Below is a small trained network, with its code and all its weights. Each question gives an input and a target symbol and asks what happens when units are switched off, that is, made to give their printed mean instead of their output.

import numpy as np


def w(rows, s, z=0):
    codes = np.array(rows[::2]) - 128.0
    scale = np.full(codes.shape[1], s)
    scale[-1] = z or s
    return codes * scale


def f(y):
    return y / 2 * (1 + np.tanh(0.7978845608 * (y + 0.044715 * y**3)))


def softmax(a):
    e = np.exp(a - a.max(-1, keepdims=True))
    return e / e.sum(-1, keepdims=True)


def log_softmax(a):
    a = a - a.max(-1, keepdims=True)
    return a - np.log(np.exp(a).sum(-1, keepdims=True))


def net(x, mask):
    ids = ['ΓΘΣδεω'.index(c) for c in x.split()]
    T = len(ids)
    res = E[ids] + P[:T]
    q, k, v = (res @ M[0].T for M in (Q, K, V))
    z = softmax(np.where(np.tri(T) > 0, q @ k.T / 4**0.5, -1e9)) @ v
    res = res + np.where(mask[0], z, O[0][:, -1]) @ O[0][:, :-1]
    y = f(res @ A[0][:, :-1].T + A[0][:, -1])
    res = res + np.where(mask[1:9], y, B[0][:, -1]) @ B[0][:, :-1]
    return log_softmax(res[-1] @ U[:, :-1].T + U[:, -1])


Q, K, V, O, A, B = {}, {}, {}, {}, {}, {}
E = w([
[128,165,162,41,141,168],'Γ',
[89,105,85,121,105,156],'Θ',
[141,234,126,118,8,85],'Σ',
[121,168,164,105,227,167],'δ',
[112,95,97,202,224,164],'ε',
[121,165,93,211,90,69],'ω',
],0.013)
P = w([
[206,75,160,174,130,78],'0',
[126,124,60,111,144,119],'1',
[137,162,96,216,102,136],'2',
[164,103,239,61,119,184],'3',
[95,144,95,77,135,91],'4',
[108,122,124,175,129,173],'5',
[199,128,98,5,104,217],'6',
[84,122,108,86,129,128],'7',
[72,101,137,158,97,144],'8',
],0.018)
Q[0] = w([
[2,224,10,78,233,65],'head 0',
[94,183,209,166,173,86],'head 0',
[63,134,193,172,144,78],'head 0',
[138,37,171,204,128,118],'head 0',
],0.0073)
K[0] = w([
[3,218,100,107,150,198],'head 0',
[140,205,84,139,160,66],'head 0',
[121,111,68,118,140,118],'head 0',
[212,147,93,166,153,142],'head 0',
],0.011)
V[0] = w([
[56,153,131,230,247,101],'head 0',
[18,136,60,141,45,53],'head 0',
[122,54,64,65,110,119],'head 0',
[159,1,71,106,154,101],'head 0',
],0.0078)
O[0] = w([
[146,171,91,191,159,189,7],'head 0',
[165,84,72,116,62,158,13],'head 0',
[110,108,84,57,138,81,126],'head 0',
[127,115,88,4,222,114,121],'head 0',
],0.012,0.0015)
A[0] = w([
[78,108,246,221,158,132,235],'neuron 0',
[112,166,76,183,155,42,255],'neuron 1',
[126,104,96,221,116,122,115],'neuron 2',
[56,146,66,117,210,144,68],'neuron 3',
[124,235,91,44,88,196,172],'neuron 4',
[134,131,2,138,123,192,64],'neuron 5',
[119,140,112,205,114,195,120],'neuron 6',
[94,162,204,128,194,82,30],'neuron 7',
],0.0084,0.0032)
B[0] = w([
[160,117,99,157,2,142,253],'neuron 0',
[149,3,164,126,227,190,206],'neuron 1',
[201,164,98,82,159,98,187],'neuron 2',
[49,142,214,122,148,60,202],'neuron 3',
[149,158,97,205,186,182,255],'neuron 4',
[104,57,167,155,32,99,208],'neuron 5',
[167,153,107,62,77,91,204],'neuron 6',
[15,160,14,146,93,86,186],'neuron 7',
],0.0091,0.0064)
U = w([
[155,84,103,138,152,240,229],'Γ',
[81,129,85,167,105,168,120],'Θ',
[97,97,234,130,107,131,177],'Σ',
[52,137,123,69,99,74,5],'δ',
[90,154,117,139,186,142,63],'ε',
[150,165,141,1,165,93,181],'ω',
],0.0089,0.0024)

Each question gives the input, a string of symbols that net reads in full, and the target symbol t.
The units are the heads (4 rows each of Q, K, V and O) and the neurons (one row each of A and B). Each row of codes is followed by its name. A weight is (code - 128) times the scale printed after its matrix; where a second scale follows, it is the last column's (O, A, B and U).
mask holds one flag per unit, heads first, then neurons. A switched-off unit (its flag False) gives its mean, the last column of its rows in O or B, instead of its output. The means were averaged over made-up inputs and are rounded, as every weight is.
A unit's drop is (log p(t) with every unit on - log p(t) with that unit switched off) / (log p(t) with every unit on - log p(t) with every unit switched off).
The circuit of an input: a set's keep is (log p(t) with only the set's units on - log p(t) with every unit switched off) / (log p(t) with every unit on - log p(t) with every unit switched off). Starting from all 9 units, units are removed one at a time, each time the one whose removal leaves the highest keep (on an exact tie, the one counted first), for as long as the keep stays at least 0.8.
circuit, biggest first: the units of the circuit, biggest drop first
most important unit: the unit with the biggest drop
k most important neurons: the k neurons with the biggest drops, biggest first
drop when u is switched off: that unit's drop, to one decimal
input ε Γ Σ δ Γ δ Θ, target Θ: 2 most important neurons -> (neuron 7; neuron 0)
input Θ δ ε Σ Σ δ δ, target Σ: circuit, biggest first -> (head 0)
input ε Θ Θ Σ, target ε: 2 most important neurons -> (neuron 4; neuron 7)
input Γ Θ ω ε Σ, target Θ: circuit, biggest first -> (head 0; neuron 4)
input Θ ε Γ Γ Γ ε Θ, target δ: 2 most important neurons -> (neuron 7; neuron 1)
input δ Θ Γ ω, target Θ: circuit, biggest first -> (head 0; neuron 7; neuron 0)
input Γ Γ Θ ω, target δ: 3 most important neurons -> (neuron 7; neuron 4; neuron 1)
input Σ δ Θ ω ω, target Γ: 2 most important neurons -> (neuron 1; neuron 7)
input δ Σ Σ δ Γ Γ ω, target Θ: 3 most important neurons -> (neuron 7; neuron 0; neuron 3)
input ω Θ Γ Θ Θ Σ, target Γ: 2 most important neurons -> (neuron 3; neuron 7)
input Γ ε Σ Σ, target δ: 2 most important neurons -> (neuron 7; neuron 1)
input δ Θ ω Θ, target Θ: circuit, biggest first -> (head 0; neuron 7; neuron 0)
input Σ Θ ω δ ε, target Σ: 4 most important neurons -> (neuron 3; neuron 5; neuron 7; neuron 1)
input ε Σ ω ω Θ Θ Γ, target Γ: most important unit -> neuron 4
input Σ ω Θ Θ Θ Γ Θ ε, target Σ: 2 most important neurons -> (neuron 3; neuron 7)
input Σ Θ Θ Σ Θ Σ Θ Θ Θ, target δ: 3 most important neurons -> (neuron 4; neuron 1; neuron 0)
input ε δ Σ ε, target ε: 4 most important neurons -> (neuron 7; neuron 5; neuron 3; neuron 6)
input δ δ ε δ Θ ε δ ε Σ, target Γ: drop when neuron 7 is switched off -> 0.2
input Θ Σ δ δ δ ω ε, target Θ: drop when neuron 0 is switched off -> 0.4
input Θ Θ ε Σ Γ Γ Σ, target Σ: drop when head 0 is switched off -> 2.0
input Θ Θ Σ Θ Γ Σ ω, target ω: drop when neuron 2 is switched off -> -0.1
input Θ Γ ε ε ε Σ Θ, target ε: most important neuron -> (neuron 4)
